Below are the code and all the weights of a small trained network. Each question names an input and a class and asks about switching units off, where a switched-off unit gives its printed mean instead of its output.

import numpy as np


def w(rows, s, z=0):
    codes = np.array(rows[::2]) - 128.0
    scale = np.full(codes.shape[1], s)
    scale[-1] = z or s
    return codes * scale


def norm(h):
    return h / np.sqrt((h * h).mean(-1, keepdims=True) + 1e-5)


def f(y):
    return y / 2 * (1 + np.tanh(0.7978845608 * (y + 0.044715 * y**3)))


def log_softmax(a):
    a = a - a.max(-1, keepdims=True)
    return a - np.log(np.exp(a).sum(-1, keepdims=True))


def net(x, mask):
    res = np.array(x, float).reshape(1, 5) / 4 @ E
    u = 0
    for l in range(4):
        y = f(norm(res) @ A[l][:, :-1].T + A[l][:, -1])
        res = res + np.where(mask[u : u + 7], y, B[l][:, -1]) @ B[l][:, :-1]
        u += 7
    return log_softmax(norm(res)[-1] @ U[:, :-1].T + U[:, -1])


A, B = {}, {}
E = w([
[86,101,93,148,209,71,203,197,31],'x0',
[108,33,46,152,66,104,77,46,81],'x1',
[120,179,39,2,138,111,31,168,168],'x2',
[40,98,169,129,239,133,130,154,96],'x3',
[104,164,199,144,135,221,35,243,163],'x4',
],0.0066)
A[0] = w([
[104,158,24,22,169,104,11,125,149,131],'L0N1',
[121,76,197,131,103,143,151,100,132,20],'L0N2',
[168,172,164,88,2,121,47,122,188,30],'L0N3',
[138,201,79,63,167,119,120,235,124,134],'L0N4',
[69,38,135,157,158,125,30,136,112,19],'L0N5',
[75,83,205,142,222,138,40,125,153,26],'L0N6',
[128,152,193,100,165,162,137,128,120,7],'L0N7',
],0.0091,0.002)
B[0] = w([
[82,134,66,138,44,42,2,166,127,254],'L0N1',
[109,97,116,232,156,142,80,113,126,149],'L0N2',
[236,155,138,103,124,242,141,89,61,203],'L0N3',
[162,127,97,199,166,87,53,204,181,226],'L0N4',
[113,245,67,108,85,176,155,212,41,175],'L0N5',
[47,101,220,106,186,188,59,87,147,187],'L0N6',
[89,196,180,123,119,55,119,128,185,152],'L0N7',
],0.0093,0.0089)
A[1] = w([
[177,238,94,102,120,78,255,162,105,119],'L1N1',
[18,61,74,118,153,137,72,201,179,5],'L1N2',
[187,215,101,133,88,202,145,113,124,28],'L1N3',
[84,30,180,79,47,123,162,160,130,21],'L1N4',
[151,142,141,89,170,91,193,236,195,70],'L1N5',
[62,85,37,64,153,182,120,119,70,83],'L1N6',
[110,58,26,91,203,13,189,50,98,29],'L1N7',
],0.0092,0.0024)
B[1] = w([
[145,41,171,113,132,161,191,166,100,178],'L1N1',
[147,159,102,201,216,121,184,96,82,253],'L1N2',
[197,169,63,85,239,149,166,99,156,183],'L1N3',
[93,154,140,54,101,119,92,105,88,110],'L1N4',
[177,47,174,124,85,119,87,138,173,180],'L1N5',
[122,109,118,198,91,83,68,130,164,183],'L1N6',
[65,9,137,79,131,231,228,149,181,228],'L1N7',
],0.011,0.0057)
A[2] = w([
[94,127,128,104,74,227,116,76,45,3],'L2N1',
[152,177,106,85,164,78,85,214,188,132],'L2N2',
[188,141,95,118,7,173,97,65,160,109],'L2N3',
[193,134,168,114,79,81,190,111,211,165],'L2N4',
[166,128,76,213,114,27,190,23,86,203],'L2N5',
[136,209,124,188,53,172,183,89,77,130],'L2N6',
[141,122,90,41,99,118,103,229,78,7],'L2N7',
],0.013,0.0014)
B[2] = w([
[200,90,77,182,140,51,155,125,120,183],'L2N1',
[90,56,58,153,105,144,119,166,100,255],'L2N2',
[175,156,180,6,135,114,163,110,129,204],'L2N3',
[183,108,96,155,112,60,80,160,90,166],'L2N4',
[25,135,89,99,53,182,80,130,151,186],'L2N5',
[171,136,85,152,199,159,90,175,168,167],'L2N6',
[43,133,180,233,168,146,122,74,139,188],'L2N7',
],0.012,0.0088)
A[3] = w([
[109,170,140,127,69,128,70,119,140,79],'L3N1',
[9,211,223,95,150,105,116,90,192,37],'L3N2',
[113,186,178,124,234,117,88,207,199,169],'L3N3',
[111,138,79,59,79,143,113,90,172,38],'L3N4',
[136,119,63,6,173,46,62,98,97,2],'L3N5',
[60,64,97,120,105,129,211,95,128,96],'L3N6',
[40,134,137,251,114,121,59,182,118,203],'L3N7',
],0.013,0.0022)
B[3] = w([
[129,90,81,105,119,96,140,96,166,143],'L3N1',
[121,141,204,144,172,191,239,114,77,144],'L3N2',
[59,144,83,133,26,135,113,61,128,172],'L3N3',
[79,112,244,105,100,146,126,171,145,145],'L3N4',
[70,115,113,247,42,171,120,120,161,156],'L3N5',
[96,92,83,84,196,124,97,143,156,168],'L3N6',
[155,150,97,146,203,45,109,145,102,250],'L3N7',
],0.014,0.021)
U = w([
[191,122,209,127,115,72,142,195,108,55],'0',
[250,191,131,84,162,200,139,112,146,123],'1',
[138,152,163,76,110,115,163,142,107,2],'2',
[82,194,204,160,162,152,185,97,80,101],'3',
[131,147,138,118,36,184,80,121,168,182],'4',
[97,32,126,72,159,165,179,151,157,141],'5',
[92,134,69,184,167,79,71,163,109,185],'6',
],0.015,0.006)

Each question gives the input, the list of numbers given to net, and the class t.
The units are the neurons (one row each of A and B). Each row of codes is followed by its name. A weight is (code - 128) times the scale printed after its matrix; where a second scale follows, it is the last column's (A, B and U).
mask holds one flag per neuron, layer by layer. A switched-off neuron (its flag False) gives its mean, the last column of its row in B, instead of its output. The means were averaged over made-up inputs and are rounded, as every weight is.
A unit's drop is (log p(t) with every unit on - log p(t) with that unit switched off) / (log p(t) with every unit on - log p(t) with every unit switched off).
The circuit of an input: a set's keep is (log p(t) with only the set's units on - log p(t) with every unit switched off) / (log p(t) with every unit on - log p(t) with every unit switched off). Starting from the 12 units with the biggest drops (on a tie, the unit counted first), units are removed one at a time, each time the one whose removal leaves the highest keep (on an exact tie, the one counted first), for as long as the keep stays at least 0.8.
circuit, biggest first: the units of the circuit, biggest drop first
k most important neurons: the k neurons with the biggest drops, biggest first
top k neurons in layer l: the k neurons of layer l with the biggest drops, biggest first
drop of u: that unit's drop, to one decimal
input [-1,-8,-8,0,3], class 3: top 2 neurons in layer 3	L3N2; L3N6
input [3,8,-6,5,-3], class 5: circuit, biggest first	L1N7; L0N1
input [-5,-7,-6,-4,7], class 1: circuit, biggest first	L0N3; L1N3
input [-4,-5,5,-8,-3], class 1: circuit, biggest first	L0N3
input [1,-3,-2,7,6], class 3: circuit, biggest first	L0N6; L3N2
input [-4,-3,7,-3,-1], class 4: 2 most important neurons	L0N3; L2N3
input [-1,4,-5,-6,1], class 4: top 2 neurons in layer 2	L2N5; L2N3
input [-3,4,8,-3,-1], class 4: 2 most important neurons	L2N3; L0N3
input [-1,-3,-7,-5,2], class 4: top 2 neurons in layer 0	L0N2; L0N4
input [-8,-3,7,-1,-2], class 4: 2 most important neurons	L0N3; L0N1
input [3,-4,-3,-3,-1], class 0: top 2 neurons in layer 1	L1N7; L1N5
input [-4,5,7,-8,7], class 4: top 2 neurons in layer 0	L0N1; L0N3
input [-6,-5,-8,-3,8], class 1: top 2 neurons in layer 0	L0N3; L0N4
input [-8,7,-3,5,2], class 1: most important neuron	L0N1
input [-6,-1,5,-3,5], class 4: 3 most important neurons	L0N3; L0N1; L3N5
input [-1,3,3,-5,-8], class 5: 2 most important neurons	L1N7; L0N4
input [-5,1,-4,8,0], class 3: top 4 neurons in layer 0	L0N6; L0N3; L0N7; L0N1
input [-5,3,2,-4,0], class 1: drop of L0N3	0.9
input [3,-1,-6,7,-1], class 3: drop of L2N2	0.6
input [-7,5,2,-7,5], class 1: drop of L0N3	0.8
input [-3,4,-5,-3,-4], class 5: top neuron in layer 3	L3N6
input [5,6,-6,0,-1], class 5: 2 most important neurons	L1N7; L0N1
